Below are the code and all the weights of a small trained network. Each question names an input and a class and asks about switching units off, where a switched-off unit gives its printed mean instead of its output.

import numpy as np


def w(rows, s, z=0):
    codes = np.array(rows[::2]) - 128.0
    scale = np.full(codes.shape[1], s)
    scale[-1] = z or s
    return codes * scale


def f(y):
    return y / 2 * (1 + np.tanh(0.7978845608 * (y + 0.044715 * y**3)))


def log_softmax(a):
    a = a - a.max(-1, keepdims=True)
    return a - np.log(np.exp(a).sum(-1, keepdims=True))


def net(x, mask):
    res = np.array(x, float).reshape(1, 4) / 4 @ E
    y = f(res @ A[0][:, :-1].T + A[0][:, -1])
    res = res + np.where(mask, y, B[0][:, -1]) @ B[0][:, :-1]
    return log_softmax(res[-1] @ U[:, :-1].T + U[:, -1])


A, B = {}, {}
E = w([
[69,109,172,252,2,122,88,166,106],'x0',
[247,206,191,207,223,78,224,215,177],'x1',
[139,179,145,92,96,129,82,109,158],'x2',
[78,95,115,196,160,174,255,37,190],'x3',
],0.008)
A[0] = w([
[137,128,117,150,84,105,105,125,159,89],'neuron 0',
[89,97,100,16,125,127,77,21,134,167],'neuron 1',
[102,92,114,144,119,115,116,143,134,198],'neuron 2',
[138,204,159,188,76,134,122,139,174,162],'neuron 3',
[181,127,141,98,193,128,212,77,162,178],'neuron 4',
[83,67,117,231,80,141,110,172,84,158],'neuron 5',
[158,163,131,41,120,111,44,191,121,62],'neuron 6',
[191,158,139,142,164,100,121,201,136,84],'neuron 7',
[141,177,129,103,219,130,231,89,144,145],'neuron 8',
[156,133,129,47,165,121,123,104,153,254],'neuron 9',
[122,151,150,99,136,115,103,137,123,164],'neuron 10',
[99,81,103,101,164,149,192,55,129,187],'neuron 11',
[173,132,116,134,169,131,190,119,154,35],'neuron 12',
[91,95,123,155,168,161,193,96,120,17],'neuron 13',
[174,165,146,253,164,78,175,203,153,193],'neuron 14',
[118,115,111,101,159,133,143,146,136,44],'neuron 15',
[133,123,140,153,156,90,127,151,92,201],'neuron 16',
[133,152,177,124,96,131,136,125,151,249],'neuron 17',
[154,189,150,127,140,118,114,76,187,52],'neuron 18',
[121,129,147,219,81,119,105,119,147,214],'neuron 19',
[137,145,109,115,187,140,182,127,151,168],'neuron 20',
],0.013,0.0024)
B[0] = w([
[135,142,138,160,154,127,141,118,109,141],'neuron 0',
[121,135,135,84,124,204,152,154,91,237],'neuron 1',
[111,139,144,150,112,141,130,120,118,147],'neuron 2',
[97,165,123,135,113,162,113,127,78,172],'neuron 3',
[84,123,115,203,143,147,98,102,106,218],'neuron 4',
[52,174,115,156,117,140,134,122,105,201],'neuron 5',
[254,150,113,60,167,101,123,110,169,201],'neuron 6',
[97,147,122,87,92,151,163,156,110,195],'neuron 7',
[73,117,141,212,136,136,101,104,121,228],'neuron 8',
[133,218,109,84,98,110,112,126,107,190],'neuron 9',
[160,137,122,107,140,118,124,131,137,147],'neuron 10',
[137,117,143,74,114,167,140,159,105,198],'neuron 11',
[108,86,141,185,112,98,144,125,140,182],'neuron 12',
[160,103,121,70,109,83,144,153,165,175],'neuron 13',
[128,42,145,73,119,207,144,140,125,251],'neuron 14',
[128,135,138,142,111,129,150,124,144,140],'neuron 15',
[144,109,137,134,145,194,109,96,121,155],'neuron 16',
[130,142,92,146,160,173,112,89,96,146],'neuron 17',
[104,176,109,122,122,85,133,149,104,151],'neuron 18',
[71,190,120,128,122,117,129,149,106,181],'neuron 19',
[100,104,143,180,131,137,112,131,117,187],'neuron 20',
],0.02,0.018)
U = w([
[156,46,175,176,169,100,125,88,175,4],'0',
[94,138,128,118,96,57,178,154,165,40],'1',
[255,148,104,52,194,76,116,123,186,168],'2',
[51,163,132,219,122,102,100,78,90,206],'3',
[151,117,137,48,115,224,180,189,82,195],'4',
],0.0094,0.0027)

Each question gives the input, the list of numbers given to net, and the class t.
The units are the neurons (one row each of A and B). Each row of codes is followed by its name. A weight is (code - 128) times the scale printed after its matrix; where a second scale follows, it is the last column's (A, B and U).
mask holds one flag per neuron, in row order. A switched-off neuron (its flag False) gives its mean, the last column of its row in B, instead of its output. The means were averaged over made-up inputs and are rounded, as every weight is.
A unit's drop is (log p(t) with every unit on - log p(t) with that unit switched off) / (log p(t) with every unit on - log p(t) with every unit switched off).
The circuit of an input: a set's keep is (log p(t) with only the set's units on - log p(t) with every unit switched off) / (log p(t) with every unit on - log p(t) with every unit switched off). Starting from the 12 units with the biggest drops (on a tie, the unit counted first), units are removed one at a time, each time the one whose removal leaves the highest keep (on an exact tie, the one counted first), for as long as the keep stays at least 0.8.
units of the circuit, in order: the units of the circuit, biggest drop first
top k neurons: the k neurons with the biggest drops, biggest first
drop of u: that unit's drop, to one decimal
input [-8,-6,3,-5], class 2: units of the circuit, in order => (neuron 6)
input [0,2,-8,-8], class 2: units of the circuit, in order => (neuron 6; neuron 1)
input [4,-3,3,-6], class 2: units of the circuit, in order => (neuron 6; neuron 14)
input [2,-4,-5,-3], class 3: top 4 neurons => (neuron 14; neuron 11; neuron 5; neuron 7)
input [-1,7,-7,2], class 0: top 2 neurons => (neuron 14; neuron 8)
input [-8,7,8,-6], class 2: top 2 neurons => (neuron 6; neuron 1)
input [-4,-4,-7,-6], class 2: top 2 neurons => (neuron 6; neuron 14)
input [1,-3,-1,-4], class 2: top 2 neurons => (neuron 14; neuron 6)
input [-3,2,-4,2], class 3: drop of neuron 6 => 0.1
input [0,0,7,4], class 3: drop of neuron 14 => 0.6
input [-7,-1,-1,-6], class 2: drop of neuron 6 => 0.3
input [0,1,-8,-7], class 2: drop of neuron 6 => 0.3
